In the rows, 128 means zero.
Rows, each with its class
[131 136 172 130 135 124 146 131 122 136 116 122 132 178 113 149 155 135
 118 145 121 101 140 153 134 140 129 132 116 149  95  93 119 123 190 122
  95 137 145 118 134 136 122 115 162 119 124 166 145 128] => Q268
[ 83 161 121 137 231  66 105 155  94 107 172 118 154 123 126 124 139 185
 106 153 123 135 136  86 225 119 140 176  87 127 128 128 107 126 118 107
 102  32 134 124 139 120 144 117 113 116 123 220 186 132] => Q970
[ 80 102 112 122  63 112 158 157 152 109 130 172 124 117 126 101 108 140
 151 144 128 140 164 129  73 136 125 123 122 133  78 186  85 127  75 129
 117 182 130 116 143 149 102 165 128 140 116  97 122 122] => Q268
[116 164 185 117 138 112 143 126 106 148 156 122 131 160 116 158 142 135
 108 159 135 114 121 135 145 138 139 136 116 132  88  73 119 125 210 101
  62 159 140 135 124 120 112  98 153 130 124 145 139 116] => Q268
[195 173 144 136 121 143 103 114 127 163 134  96 130  55 115 127 183 109
 157 120 112 122  69 137 157 106 122 115 131 133 155 115  87 140 104 141
 120  69 139 139 133  68 144 130 126 110 155 198 110 150] => Q935
[121 116 126 122 106 138 162 133 131 115 117 167 127 134 130 117 118 138
 118 116 128 129 146 145 108 131 134 130 135 131 148 119 134 104 111 122
 137 162 115 123 119 138 132 128 108 135 114  88 126 120] => Q268
[111  89 200 142  90 131 152 107 131 123 123 124 126 192 127 135  97 135
 113 137 166 133 161 128  13 148 124  87 138 128  87 105 167 119 245 138
  95 252 133 135 125 156  94 109 163 134 117 114  96 120] => Q268
[139 149 156 126 123 133 138 136 122 148 131 133 134 171 118 136 133 158
 119 158  90 129 145 136 147 128 129 132 119 137  78  89 145 126 194 116
  94 252 136 141 125 130  99 112 164 133 117 146 115 125] => Q268
[150 170 130 130  98 115 117 129 171 150 119 147 133  57 125 128 178 122
 154 117 103 134  69 149 205 115 122 115 107 128  96 125  75 137  88 128
 109 138 106 127 125 106 126 130 145 118  99 162  93 129] => Q935
[122 128 159 107 151 136 140 139 113 115 145 178  99 166 132 121 151 128
 137 134 100 118 165 113 145 135 107 147 125 118  97 126 122 101 143 136
 138 231 110 122 115 145 117 141 145 125 117  54 115 140] => Q268
[ 91 118 134 137 181  86 116 134 126  95 144 140 154 112 136 123  99 122
 122 135 160 146 111  71 143 130 131 139 115 118 149 145 122 130 128 126
 126 102 106 120 120 131 152 142 101 126 106 163 148 132] => Q970
[124 107 135 129 136 143 122 116 139 110 116 162 140 160 133 110 148 150
 135 140 133 125 132 121 121 125 122 125 128 123 159 158 117 122 143 127
 150 148 128 126 136 131 109 130 131 130 121 159 125 122] => Q970
[104 129  68 124 105 157 126 121 105 118 132 197 124 135 108 127 162 133
 159 144  96 137 121 151 173 114 126 157 131 131 129 169 138 131  69 141
 122  14 119 124 127 152 107 120 106 117 122 138 100 125] => Q970
[127 110 155 131 143 139 144 128  75 124 138 103 105 153 140 113 120 100
 127 115 118 120 149 102 105 160 101 123 139 126 141 107 129 108 134 135
 154 229  88 134 129 131 145 134 143 149 142  63 120 143] => Q268
[126 131 105 121  95 139 170 104 132 128  99 146 137 174 124 123 134 106
 103 128 119  95 165 185 126 138 138 140 128 147 133 116 138 130 102 129
 129 142 147 127 125 149 130  99 117 111 106 112 147 118] => Q268
[125 123 125 123  95 116 132 117 167 109 102 145 117  89 136 116 119 138
 145 107 140 131 114 126 133 126 117 110 116 113 127 159 114 143  85 147
 121 183 117 129 128 139 108 133 118 132  90 112 105 132] => Q96
[106 134  81 118 103 146 137 114 127 117 133 185 115 143 120 119 121 136
 116 140 189 129 140 142 165 135 127 156 128 145 133 131 136 118  80 130
 143 113 115 122 109 160 115 114 115 135 111  52 123 114] => Q268
[ 82  82 123 108  60 129 147 130 148 120 129 143 125 111 147 127  52 113
 129 105 150 144 162 107  12 140 124  99 136 129 125 192 137 131  94 138
 147 180 130 127 123 149 121 171 111 145 128  63  97 105] => Q268
[131 143  93 139 114 140 155 133 120 154 135 160 135 148 108 143 136 119
 123 135  82 117 137 175 152 136 131 176 120 146 132 137  82 134  76 128
  91  12 149 127 138 141 133 115 118 117 133 136 145 127] => Q970
